Small tables with named rows and columns. After each table, cells are looked up by row and column.

Pim
         Domupe  Zep  Gafote  Vikig  Dif  Siveko
Rab         101  174     122    164  139     189
Zon          55  175     129    116  133     109
Rerisak     111  148     149     98  100     133
Fom          84  120      91    122   95     128
Gigibe       13  100      81     76   94     170
Lorirel      95  194     159    193   93     113
Ronomev      87   21      29    111  195      69
Lise        138  156      61    195  124     148
Migolim     169  159     128     98  154     108

What is the Dif of Lise in Pim?
124
What is the Zep of Migolim in Pim?
159
What is the Domupe of Fom in Pim?
84
What is the Dif of Ronomev in Pim?
195
What is the Domupe of Rerisak in Pim?
111
What is the Vikig of Zon in Pim?
116
What is the Vikig of Lorirel in Pim?
193
What is the Gafote of Ronomev in Pim?
29
What is the Siveko of Ronomev in Pim?
69
What is the Siveko of Lorirel in Pim?
113
What is the Dif of Migolim in Pim?
154
What is the Siveko of Zon in Pim?
109
What is the Siveko of Rerisak in Pim?
133
What is the Gafote of Lorirel in Pim?
159
What is the Domupe of Gigibe in Pim?
13
What is the Zep of Fom in Pim?
120
What is the Zep of Rab in Pim?
174
What is the Vikig of Fom in Pim?
122
What is the Gafote of Zon in Pim?
129
What is the Domupe of Lorirel in Pim?
95

Bupuvem
fields: Tozoval, Pibi, Lim, Daman, Niroba, Nutagi
Tuz: [1417, 9204, 6700, 6789, 5399, 5947]
Dipoken: [1654, 8997, 7024, 6409, 5840, 7137]
Sal: [1676, 8860, 6892, 6092, 5941, 6673]

Sal, Niroba: 5941
Dipoken, Tozoval: 1654
Sal, Tozoval: 1676
Dipoken, Nutagi: 7137
Sal, Nutagi: 6673
Dipoken, Lim: 7024
Tuz, Pibi: 9204
Tuz, Lim: 6700
Tuz, Daman: 6789
Sal, Pibi: 8860
Which row has the largest Tozoval? Sal

Table Rogap
,Fim,Karu,Gopoz,Zuzu,Piv,Gof,Kazat,Tadone
Solosa,4.778,6.080,5.861,0.945,6.457,4.538,7.708,4.439
Tuvo,5.086,2.574,3.922,6.115,4.847,8.255,4.035,6.126
Kuzikit,5.835,7.139,1.184,5.923,1.260,5.279,4.706,4.298
Nez,4.323,6.455,5.548,0.701,6.418,4.745,8.290,4.920
Kab,3.735,4.467,3.696,4.183,5.076,7.813,5.782,5.810
Laz,7.074,5.885,4.129,6.078,6.531,2.977,4.472,7.102
Zun,2.220,5.671,4.867,6.129,4.631,2.919,3.749,5.958
Sideda,7.355,2.071,6.021,4.695,4.728,3.969,2.943,0.865
Voreg,4.265,6.555,5.355,1.243,6.210,4.920,8.439,5.111
Vaziri,2.871,6.148,3.743,6.206,3.974,3.035,3.880,5.908
Barog,6.310,5.041,3.642,5.667,3.382,4.406,3.827,3.102
Lopafe,5.033,6.220,5.941,2.671,6.706,4.190,7.579,6.054

What is the Kazat of Solosa in Rogap? 7.708
What is the Fim of Zun in Rogap? 2.220
What is the Gopoz of Tuvo in Rogap? 3.922
What is the Fim of Sideda in Rogap? 7.355
What is the Fim of Voreg in Rogap? 4.265
What is the Piv of Sideda in Rogap? 4.728
What is the Karu of Kuzikit in Rogap? 7.139
What is the Zuzu of Kab in Rogap? 4.183
What is the Gof of Barog in Rogap? 4.406
What is the Zuzu of Tuvo in Rogap? 6.115
What is the Gopoz of Zun in Rogap? 4.867
What is the Tadone of Lopafe in Rogap? 6.054
Row with the largest Kazat: Voreg

Lutinu.csv
,Fosubof,Pinasa,Tar,Latise,Meloded,Zevo
Bubizi,84,156,140,217,134,181
Dafaba,57,167,53,190,148,87
Lib,133,54,194,124,210,141
Putu,94,125,143,179,172,185
Sokibir,135,187,179,119,139,198
Kosum,158,201,131,101,95,171
Segi,200,68,144,117,57,69
Morilo,122,68,180,128,213,160
Belusod,137,203,120,103,97,157
Dosape,130,116,99,144,119,91

What is the Pinasa of Lib in Lutinu? 54
What is the Latise of Dosape in Lutinu? 144
What is the Fosubof of Morilo in Lutinu? 122
What is the Latise of Kosum in Lutinu? 101
What is the Fosubof of Segi in Lutinu? 200
What is the Latise of Lib in Lutinu? 124
What is the Pinasa of Segi in Lutinu? 68
What is the Fosubof of Bubizi in Lutinu? 84
What is the Tar of Dafaba in Lutinu? 53
What is the Latise of Dafaba in Lutinu? 190
What is the Fosubof of Lib in Lutinu? 133
What is the Pinasa of Dafaba in Lutinu? 167
What is the Latise of Belusod in Lutinu? 103
What is the Pinasa of Morilo in Lutinu? 68
What is the Latise of Morilo in Lutinu? 128
What is the Zevo of Dafaba in Lutinu? 87
What is the Tar of Morilo in Lutinu? 180
What is the Tar of Bubizi in Lutinu? 140
What is the Pinasa of Kosum in Lutinu? 201
What is the Fosubof of Dafaba in Lutinu? 57

Verabuf =
|  | Diled | Pone | Runopa | Subu | Zibofus | Zuv | Zuf |
|---|---|---|---|---|---|---|---|
| Kom | 10 | 96 | 74 | 159 | 95 | 61 | 128 |
| Sogabi | 82 | 39 | 121 | 15 | 167 | 97 | 59 |
| Kas | 89 | 116 | 157 | 22 | 99 | 80 | 36 |
| Rar | 54 | 58 | 22 | 193 | 104 | 56 | 172 |
| Nirudin | 78 | 87 | 72 | 155 | 43 | 76 | 107 |
| Nila | 168 | 128 | 102 | 54 | 103 | 176 | 107 |
| Dafe | 77 | 41 | 121 | 19 | 162 | 90 | 57 |
| Dozurem | 56 | 86 | 67 | 175 | 54 | 68 | 123 |
| Vidinon | 83 | 107 | 77 | 134 | 97 | 110 | 132 |

Zuf of Nirudin = 107
Pone of Dafe = 41
Zuv of Sogabi = 97
Zuv of Dafe = 90
Runopa of Kom = 74
Pone of Kom = 96
Runopa of Rar = 22

Pib =
,Nezi,Mukiti,Tavid,Puti,Sul,Pulup,Kis,Binu,Tolasa,Vaniri
Kupu,3.709,4.932,3.721,6.419,5.248,4.626,6.326,8.422,2.036,5.392
Nasegap,2.186,6.976,2.179,6.442,7.082,3.496,7.881,6.487,3.852,6.966
Zizoti,3.051,6.631,3.190,7.771,6.706,4.462,5.824,5.475,5.316,6.638
Paramu,5.917,1.652,5.887,9.145,1.466,4.454,7.138,7.320,4.773,1.765

Paramu, Tolasa => 4.773
Nasegap, Tavid => 2.179
Paramu, Binu => 7.320
Zizoti, Mukiti => 6.631
Kupu, Mukiti => 4.932
Kupu, Binu => 8.422
Kupu, Pulup => 4.626
Paramu, Nezi => 5.917
Zizoti, Binu => 5.475
Paramu, Sul => 1.466
Kupu, Tavid => 3.721
Kupu, Tolasa => 2.036
Zizoti, Pulup => 4.462
Nasegap, Puti => 6.442
Paramu, Mukiti => 1.652
Nasegap, Tolasa => 3.852
Zizoti, Sul => 6.706

Kozural:
|  | Pusad | Babo | Vidupe | Big | Vesan | Vul | Pumab | Muk | Sazo | Beg |
|---|---|---|---|---|---|---|---|---|---|---|
| Tukurup | 48217 | 49642 | 53916 | 43853 | 40547 | 57928 | 48481 | 15130 | 25845 | 73425 |
| Sepeb | 67946 | 39461 | 48456 | 57783 | 27253 | 55486 | 57908 | 66597 | 50902 | 61690 |
| Ruf | 65726 | 37215 | 50412 | 46630 | 59895 | 31652 | 66736 | 37516 | 36965 | 89334 |
| Kesimu | 42833 | 55941 | 41406 | 58079 | 49969 | 26244 | 49551 | 38296 | 30850 | 58239 |
| Kulole | 61432 | 38480 | 18809 | 49632 | 44356 | 46943 | 73148 | 78727 | 39880 | 69964 |

Vul of Kulole: 46943
Sazo of Tukurup: 25845
Babo of Sepeb: 39461
Pusad of Tukurup: 48217
Sazo of Sepeb: 50902
Pusad of Ruf: 65726
Big of Ruf: 46630
Beg of Kulole: 69964
Beg of Kesimu: 58239
Babo of Kesimu: 55941
Row with the largest Pusad: Sepeb

Table Vez
           Nis    Rer  Fafina  Lipameb
Bes      -66.8  -34.7   -68.2     -2.9
Kanu     -66.9  -36.3   -65.5     -4.8
Fibinel    1.9  -63.6   -47.3     -7.4
Tuni     -11.2  -50.4    10.5    -39.8
Ziloz     10.9  -53.1   -57.1      1.2
Vid      -48.3  -21.4    31.9    -54.2
Ler       29.1   13.6    51.4    -48.0
Vezak      8.8   33.7    30.6    -37.2
Napi       3.6  -68.3   -77.7      9.3
Neriz      8.0  -60.4   -67.8      5.8
Nepiduz  -15.5  -67.0   -34.8    -17.7
Zakunu    18.8  -10.7   -21.1    -12.2

What is the Lipameb of Neriz in Vez? 5.8
What is the Rer of Vid in Vez? -21.4
What is the Lipameb of Kanu in Vez? -4.8
What is the Fafina of Nepiduz in Vez? -34.8
What is the Rer of Ziloz in Vez? -53.1
What is the Fafina of Napi in Vez? -77.7
What is the Lipameb of Ler in Vez? -48.0

Paga =
	Gol	Vel	Tas	Nas	Goli	Vir	Defo	Zam	Zanuku	Suzog
Kudod	312	125	348	-42	-112	335	101	-242	-178	383
Nabilib	67	-468	-95	-261	-160	-71	-157	-307	-396	112
Zed	-324	-198	-397	35	107	-377	-179	285	172	-332
Kapona	-176	-441	-363	172	156	-343	-191	16	31	-213
Gemuleg	-153	128	-198	316	349	-227	122	391	381	-202
Sak	136	514	344	332	327	165	379	298	438	111
Zad	312	-32	449	-237	-289	447	-2	-295	-254	325
Pebasur	-149	-526	-336	-46	24	-279	-304	-6	-141	-228
Lirirub	254	243	378	-287	-296	366	65	-183	-254	274

What is the Suzog of Zad in Paga? 325
What is the Suzog of Nabilib in Paga? 112
What is the Zanuku of Lirirub in Paga? -254
What is the Zam of Gemuleg in Paga? 391
What is the Suzog of Kapona in Paga? -213
What is the Vel of Pebasur in Paga? -526
What is the Zanuku of Sak in Paga? 438

